Below are the code and all the weights of a small trained network. Each question names an input and a class and asks about switching units off, where a switched-off unit gives its printed mean instead of its output.

import numpy as np


def w(rows, s, z=0):
    codes = np.array(rows[::2]) - 128.0
    scale = np.full(codes.shape[1], s)
    scale[-1] = z or s
    return codes * scale


def f(y):
    return y / 2 * (1 + np.tanh(0.7978845608 * (y + 0.044715 * y**3)))


def log_softmax(a):
    a = a - a.max(-1, keepdims=True)
    return a - np.log(np.exp(a).sum(-1, keepdims=True))


def net(x, mask):
    res = np.array(x, float).reshape(1, 5) / 4 @ E
    y = f(res @ A[0][:, :-1].T + A[0][:, -1])
    res = res + np.where(mask, y, B[0][:, -1]) @ B[0][:, :-1]
    return log_softmax(res[-1] @ U[:, :-1].T + U[:, -1])


A, B = {}, {}
E = w([
[125,127,112,142,128,109,120,137,132],'x0',
[150,136,240,142,83,60,128,113,122],'x1',
[145,116,111,170,101,157,188,190,60],'x2',
[135,120,139,134,135,131,130,127,137],'x3',
[4,77,168,118,104,147,126,136,140],'x4',
],0.021)
A[0] = w([
[130,157,184,224,95,132,201,212,99,77],'N0',
[107,128,76,49,207,136,23,118,189,203],'N1',
[11,23,149,128,35,158,124,156,195,180],'N2',
[120,152,92,74,220,213,74,125,198,217],'N3',
[142,179,179,93,119,48,34,2,147,179],'N4',
[168,213,99,163,159,100,125,134,131,255],'N5',
[130,95,79,160,170,204,224,141,78,140],'N6',
[178,112,188,140,11,105,160,191,85,102],'N7',
[128,120,84,119,150,183,145,196,88,133],'N8',
[26,48,122,112,84,181,132,206,143,118],'N9',
],0.0098,0.0075)
B[0] = w([
[182,52,109,48,170,178,85,206,62,199],'N0',
[181,191,66,2,66,126,121,181,113,221],'N1',
[67,103,127,108,51,39,14,135,98,248],'N2',
[212,135,82,71,130,135,139,238,66,217],'N3',
[164,144,187,158,160,81,97,44,224,254],'N4',
[150,181,132,204,201,189,218,147,97,209],'N5',
[76,91,165,182,177,190,134,125,182,210],'N6',
[238,157,118,79,101,114,148,144,69,205],'N7',
[10,125,82,196,187,121,175,104,236,190],'N8',
[54,72,125,133,119,153,2,92,132,220],'N9',
],0.0094,0.022)
U = w([
[208,193,100,56,142,178,208,207,75,252],'0',
[133,65,64,4,21,145,69,154,40,157],'1',
[180,163,123,181,172,115,138,2,184,196],'2',
[38,150,203,103,56,18,110,67,146,4],'3',
[94,123,74,221,175,242,236,121,148,53],'4',
[33,53,72,202,144,153,60,121,145,56],'5',
],0.0095,0.0025)

Each question gives the input, the list of numbers given to net, and the class t.
The units are the neurons (one row each of A and B). Each row of codes is followed by its name. A weight is (code - 128) times the scale printed after its matrix; where a second scale follows, it is the last column's (A, B and U).
mask holds one flag per neuron, in row order. A switched-off neuron (its flag False) gives its mean, the last column of its row in B, instead of its output. The means were averaged over made-up inputs and are rounded, as every weight is.
A unit's drop is (log p(t) with every unit on - log p(t) with that unit switched off) / (log p(t) with every unit on - log p(t) with every unit switched off).
The circuit of an input: a set's keep is (log p(t) with only the set's units on - log p(t) with every unit switched off) / (log p(t) with every unit on - log p(t) with every unit switched off). Starting from all 10 units, units are removed one at a time, each time the one whose removal leaves the highest keep (on an exact tie, the one counted first), for as long as the keep stays at least 0.8.
units of the circuit, in order: the units of the circuit, biggest drop first
unit that matters most: the unit with the biggest drop
k most important neurons: the k neurons with the biggest drops, biggest first
drop when u is switched off: that unit's drop, to one decimal
input [1,-3,0,6,-4], class 0: unit that matters most : N3
input [3,2,0,0,-7], class 2: 3 most important neurons : [N3; N1; N0]
input [8,0,-4,8,4], class 1: 3 most important neurons : [N1; N8; N6]
input [-7,7,1,-1,-3], class 0: 4 most important neurons : [N7; N0; N9; N8]
input [-8,-7,1,-8,-6], class 4: 3 most important neurons : [N8; N6; N7]
input [3,0,-8,3,2], class 1: 2 most important neurons : [N1; N3]
input [0,2,4,1,0], class 0: 2 most important neurons : [N2; N9]
input [3,0,4,1,7], class 5: 2 most important neurons : [N1; N9]
input [6,0,4,-6,-6], class 4: 2 most important neurons : [N1; N3]
input [-2,3,-4,-7,0], class 2: 2 most important neurons : [N2; N4]
input [-8,-1,8,1,7], class 5: 2 most important neurons : [N6; N8]
input [2,4,-8,2,0], class 2: 2 most important neurons : [N4; N2]
input [0,-8,-1,0,-3], class 0: 2 most important neurons : [N3; N1]
input [8,7,-1,5,0], class 2: units of the circuit, in order : [N2]
input [0,6,3,-4,-1], class 0: drop when N2 is switched off : 0.6
input [-7,-1,2,2,6], class 5: drop when N1 is switched off : 0.2
